Here is a tiny trained network, its code and every weight. The questions are about switching its units off for an input and a target symbol, where a switched-off unit gives its printed mean instead of its output.

import numpy as np


def w(rows, s, z=0):
    codes = np.array(rows[::2]) - 128.0
    scale = np.full(codes.shape[1], s)
    scale[-1] = z or s
    return codes * scale


def f(y):
    return np.maximum(y, 0)


def softmax(a):
    e = np.exp(a - a.max(-1, keepdims=True))
    return e / e.sum(-1, keepdims=True)


def log_softmax(a):
    a = a - a.max(-1, keepdims=True)
    return a - np.log(np.exp(a).sum(-1, keepdims=True))


def net(x, mask):
    ids = ['αελμπσφω'.index(c) for c in x.split()]
    T = len(ids)
    res = E[ids] + P[:T]
    q, k, v = (res @ M[0].T for M in (Q, K, V))
    z = softmax(np.where(np.tri(T) > 0, q @ k.T / 2**0.5, -1e9)) @ v
    res = res + np.where(mask[0], z, O[0][:, -1]) @ O[0][:, :-1]
    y = f(res @ A[0][:, :-1].T + A[0][:, -1])
    res = res + np.where(mask[1:13], y, B[0][:, -1]) @ B[0][:, :-1]
    return log_softmax(res[-1] @ U[:, :-1].T + U[:, -1])


Q, K, V, O, A, B = {}, {}, {}, {}, {}, {}
E = w([
[164,99,80,157,100],'α',
[109,52,213,126,176],'ε',
[123,58,92,105,150],'λ',
[152,51,60,87,125],'μ',
[130,65,118,130,130],'π',
[34,252,146,168,90],'σ',
[240,68,162,24,193],'φ',
[168,72,119,175,69],'ω',
],0.018)
P = w([
[70,24,40,2,138],'0',
[59,55,66,112,188],'1',
[129,51,62,152,170],'2',
[124,39,111,168,139],'3',
[135,42,145,155,117],'4',
[185,40,146,127,90],'5',
[180,78,182,150,116],'6',
[199,95,193,152,108],'7',
[182,130,231,202,143],'8',
[246,136,195,132,51],'9',
[219,147,233,166,95],'10',
[215,152,219,144,114],'11',
],0.0077)
Q[0] = w([
[246,2,149,130,129],'H0',
[89,99,120,142,77],'H0',
],0.0093)
K[0] = w([
[222,184,254,171,72],'H0',
[115,159,76,192,186],'H0',
],0.0066)
V[0] = w([
[5,172,208,175,3],'H0',
[148,196,246,51,247],'H0',
],0.0054)
O[0] = w([
[115,96,108,145,254,2],'H0',
[77,46,100,158,75,62],'H0',
],0.015,0.0044)
A[0] = w([
[150,157,123,69,237,253],'N0',
[224,127,207,135,144,121],'N1',
[160,169,126,158,128,97],'N2',
[90,150,84,177,128,234],'N3',
[12,83,179,145,92,130],'N4',
[2,197,96,59,88,61],'N5',
[63,197,183,120,46,96],'N6',
[32,205,118,44,104,8],'N7',
[133,111,102,146,188,86],'N8',
[205,178,156,129,127,86],'N9',
[90,86,80,165,35,80],'N10',
[215,114,116,129,112,184],'N11',
],0.0085,0.0033)
B[0] = w([
[224,156,204,142,105,196],'N0',
[55,99,138,112,105,233],'N1',
[53,98,48,120,98,158],'N2',
[138,193,195,188,147,145],'N3',
[175,151,94,19,142,186],'N4',
[182,94,60,101,180,165],'N5',
[114,34,102,255,174,210],'N6',
[141,96,48,124,211,161],'N7',
[117,73,77,119,135,151],'N8',
[112,72,85,120,129,199],'N9',
[112,61,145,146,144,215],'N10',
[155,110,216,182,55,254],'N11',
],0.0056,0.0081)
U = w([
[196,206,196,241,128,170],'α',
[120,100,93,255,252,77],'ε',
[62,175,136,131,126,165],'λ',
[117,150,100,122,132,106],'μ',
[65,149,121,128,50,3],'π',
[75,157,75,97,129,123],'σ',
[23,133,100,102,139,105],'φ',
[2,52,149,180,147,132],'ω',
],0.0071,0.006)

Each question gives the input, a string of symbols that net reads in full, and the target symbol t.
The units are the heads (2 rows each of Q, K, V and O) and the neurons (one row each of A and B). Each row of codes is followed by its name. A weight is (code - 128) times the scale printed after its matrix; where a second scale follows, it is the last column's (O, A, B and U).
mask holds one flag per unit, heads first, then neurons. A switched-off unit (its flag False) gives its mean, the last column of its rows in O or B, instead of its output. The means were averaged over made-up inputs and are rounded, as every weight is.
A unit's drop is (log p(t) with every unit on - log p(t) with that unit switched off) / (log p(t) with every unit on - log p(t) with every unit switched off).
The circuit of an input: a set's keep is (log p(t) with only the set's units on - log p(t) with every unit switched off) / (log p(t) with every unit on - log p(t) with every unit switched off). Starting from the 12 units with the biggest drops (on a tie, the unit counted first), units are removed one at a time, each time the one whose removal leaves the highest keep (on an exact tie, the one counted first), for as long as the keep stays at least 0.8.
circuit, biggest first: the units of the circuit, biggest drop first
top k neurons: the k neurons with the biggest drops, biggest first
drop when u is switched off: that unit's drop, to one decimal
input ε λ π ε λ α μ φ λ λ φ α, target ω: circuit, biggest first : [H0, N10]
input ε σ ω π, target α: circuit, biggest first : [H0, N0, N6]
input ω ε φ ω ω λ α λ α μ φ, target ω: circuit, biggest first : [H0, N10]
input α α π, target α: circuit, biggest first : [H0]
input λ μ π ε ε α π μ μ φ λ, target ω: top 3 neurons : [N10, N6, N0]
input ω π λ α α μ, target α: circuit, biggest first : [H0, N0]
input α α σ ε α σ ε, target ε: top 2 neurons : [N11, N0]
input μ α μ λ α α λ λ μ ε ε μ, target ω: top 2 neurons : [N10, N0]
input ω α π ε ε ε σ, target ε: top 3 neurons : [N6, N7, N5]
input σ ω σ λ φ, target ω: top 3 neurons : [N10, N6, N0]
input μ μ ω σ λ μ, target ε: drop when N0 is switched off : -0.1
input μ α α μ λ π φ λ μ π σ ω, target ε: drop when H0 is switched off : 1.1
input μ ε φ, target π: drop when H0 is switched off : 0.9
input λ φ ω α μ λ λ π μ σ ε, target ε: drop when N11 is switched off : 0.1
input σ ω ε μ α π μ μ, target α: top neuron : [N11]
